Below is a small trained network, with its code and all its weights. Each question gives an input and a class and asks what happens when units are switched off, that is, made to give their printed mean instead of their output.

import numpy as np


def w(rows, s, z=0):
    codes = np.array(rows[::2]) - 128.0
    scale = np.full(codes.shape[1], s)
    scale[-1] = z or s
    return codes * scale


def f(y):
    return np.maximum(y, 0)


def log_softmax(a):
    a = a - a.max(-1, keepdims=True)
    return a - np.log(np.exp(a).sum(-1, keepdims=True))


def net(x, mask):
    res = np.array(x, float).reshape(1, 7) / 4 @ E
    y = f(res @ A[0][:, :-1].T + A[0][:, -1])
    res = res + np.where(mask, y, B[0][:, -1]) @ B[0][:, :-1]
    return log_softmax(res[-1] @ U[:, :-1].T + U[:, -1])


A, B = {}, {}
E = w([
[74,33,98,161,138,180],'x0',
[133,117,201,89,254,112],'x1',
[105,99,35,127,192,52],'x2',
[169,82,196,185,131,103],'x3',
[96,148,151,140,134,5],'x4',
[97,187,134,231,166,138],'x5',
[181,88,93,79,169,147],'x6',
],0.008)
A[0] = w([
[94,87,61,150,83,88,126],'N1',
[156,126,162,154,122,134,61],'N2',
[117,84,98,76,180,82,118],'N3',
[136,163,105,87,135,124,104],'N4',
[119,94,104,81,182,96,225],'N5',
[137,136,103,102,148,130,178],'N6',
[140,122,123,108,141,102,210],'N7',
[139,166,137,125,139,109,142],'N8',
[124,155,106,151,139,133,68],'N9',
[130,115,148,117,118,133,64],'N10',
[84,80,150,69,157,201,167],'N11',
[132,145,158,153,158,112,3],'N12',
[145,131,127,118,86,105,166],'N13',
[115,105,110,96,148,107,115],'N14',
[111,123,147,153,174,95,4],'N15',
[96,78,156,143,206,63,190],'N16',
[123,110,93,136,102,112,23],'N17',
[110,127,126,147,108,140,180],'N18',
[136,160,175,112,153,152,90],'N19',
[115,153,165,114,93,82,60],'N20',
[145,58,90,106,101,157,183],'N21',
[141,135,103,171,116,151,165],'N22',
[110,147,155,103,103,106,82],'N23',
[124,136,116,160,108,136,114],'N24',
[132,106,79,139,146,119,152],'N25',
[127,153,148,154,108,158,71],'N26',
[132,131,129,100,104,171,7],'N27',
[85,139,175,94,97,90,170],'N28',
[161,132,93,126,102,145,44],'N29',
[119,115,129,106,149,175,103],'N30',
[66,128,97,167,140,158,193],'N31',
[116,144,143,155,112,160,18],'N32',
[67,150,7,41,141,118,113],'N33',
[86,98,76,145,90,100,98],'N34',
[68,118,98,174,142,166,177],'N35',
[121,122,136,153,142,136,155],'N36',
[129,105,143,132,162,104,88],'N37',
[153,57,88,107,96,159,135],'N38',
[164,125,114,131,87,158,40],'N39',
[141,162,149,141,138,131,72],'N40',
],0.017,0.0027)
B[0] = w([
[150,134,124,181,81,125,224],'N1',
[111,140,103,130,165,149,159],'N2',
[146,126,124,45,130,122,215],'N3',
[92,122,133,111,103,133,161],'N4',
[158,125,117,54,121,126,217],'N5',
[113,137,120,107,131,122,165],'N6',
[134,118,133,102,126,137,168],'N7',
[108,84,140,123,109,155,165],'N8',
[128,122,108,137,132,111,155],'N9',
[130,136,124,126,136,148,143],'N10',
[211,198,152,115,125,111,230],'N11',
[154,110,118,133,169,139,163],'N12',
[139,106,79,128,132,124,169],'N13',
[129,126,106,93,127,144,171],'N14',
[127,92,151,122,155,145,177],'N15',
[147,76,195,138,192,158,246],'N16',
[143,132,115,151,119,127,163],'N17',
[136,127,132,130,116,114,164],'N18',
[153,152,135,163,105,114,176],'N19',
[162,113,141,104,102,164,181],'N20',
[147,91,118,149,172,195,229],'N21',
[137,123,104,142,144,91,178],'N22',
[152,126,121,110,109,136,162],'N23',
[132,127,126,132,122,111,163],'N24',
[140,146,127,105,118,155,187],'N25',
[123,146,110,107,121,114,165],'N26',
[111,151,177,135,139,146,165],'N27',
[166,135,129,94,103,148,189],'N28',
[123,106,117,130,145,130,163],'N29',
[141,159,152,124,135,94,177],'N30',
[131,91,125,120,138,56,213],'N31',
[149,136,110,108,124,112,158],'N32',
[4,123,96,145,137,201,253],'N33',
[128,111,139,170,80,129,203],'N34',
[146,108,140,117,133,55,219],'N35',
[134,133,120,120,142,117,160],'N36',
[135,110,135,121,159,126,168],'N37',
[116,82,122,142,175,186,227],'N38',
[122,102,148,150,161,152,170],'N39',
[123,119,103,140,123,128,156],'N40',
],0.038,0.012)
U = w([
[147,112,115,239,128,123,215],'0',
[137,244,179,133,168,128,39],'1',
[184,162,106,121,92,178,199],'2',
[77,127,137,114,254,144,171],'3',
[181,134,197,53,202,73,182],'4',
[24,130,127,41,158,72,106],'5',
[148,177,113,106,117,27,38],'6',
[125,136,186,164,127,134,3],'7',
],0.0091,0.0027)

Each question gives the input, the list of numbers given to net, and the class t.
The units are the neurons (one row each of A and B). Each row of codes is followed by its name. A weight is (code - 128) times the scale printed after its matrix; where a second scale follows, it is the last column's (A, B and U).
mask holds one flag per neuron, in row order. A switched-off neuron (its flag False) gives its mean, the last column of its row in B, instead of its output. The means were averaged over made-up inputs and are rounded, as every weight is.
A unit's drop is (log p(t) with every unit on - log p(t) with that unit switched off) / (log p(t) with every unit on - log p(t) with every unit switched off).
The circuit of an input: a set's keep is (log p(t) with only the set's units on - log p(t) with every unit switched off) / (log p(t) with every unit on - log p(t) with every unit switched off). Starting from the 12 units with the biggest drops (on a tie, the unit counted first), units are removed one at a time, each time the one whose removal leaves the highest keep (on an exact tie, the one counted first), for as long as the keep stays at least 0.8.
circuit, biggest first: the units of the circuit, biggest drop first
most important unit: the unit with the biggest drop
k most important neurons: the k neurons with the biggest drops, biggest first
drop when u is switched off: that unit's drop, to one decimal
input [5,-8,-4,-6,-7,1,2], class 0: circuit, biggest first => [N3, N5]
input [1,-3,-7,-2,3,-5,5], class 3: circuit, biggest first => [N38]
input [7,-1,-6,-4,-3,2,8], class 4: 3 most important neurons => [N11, N33, N30]
input [3,-3,8,6,2,3,-2], class 4: 4 most important neurons => [N33, N16, N35, N21]
input [3,-1,-4,-2,3,7,5], class 6: 2 most important neurons => [N16, N33]
input [1,0,-7,5,-6,-7,0], class 3: 4 most important neurons => [N38, N21, N39, N1]
input [-6,3,2,-8,-7,-3,7], class 3: 3 most important neurons => [N33, N21, N38]
input [3,-2,-3,-4,-6,-2,-6], class 4: 2 most important neurons => [N33, N11]
input [-6,8,-4,6,-8,6,-8], class 0: 2 most important neurons => [N19, N3]
input [7,0,1,3,-2,3,-5], class 4: 2 most important neurons => [N33, N35]
input [5,3,-4,-4,-2,-1,-5], class 4: 2 most important neurons => [N33, N1]
input [3,3,-1,-7,8,-3,-7], class 2: 2 most important neurons => [N28, N20]
input [7,-4,8,5,5,5,1], class 4: 2 most important neurons => [N16, N35]
input [-8,-4,2,5,-4,-4,2], class 3: most important unit => N1
input [7,3,-8,4,-2,-6,3], class 1: drop when N35 is switched off => 0.1
input [-8,-3,-1,2,-4,-7,8], class 3: drop when N25 is switched off => 0.0
input [-1,-5,-5,-2,-1,-1,-3], class 2: drop when N33 is switched off => 1.1
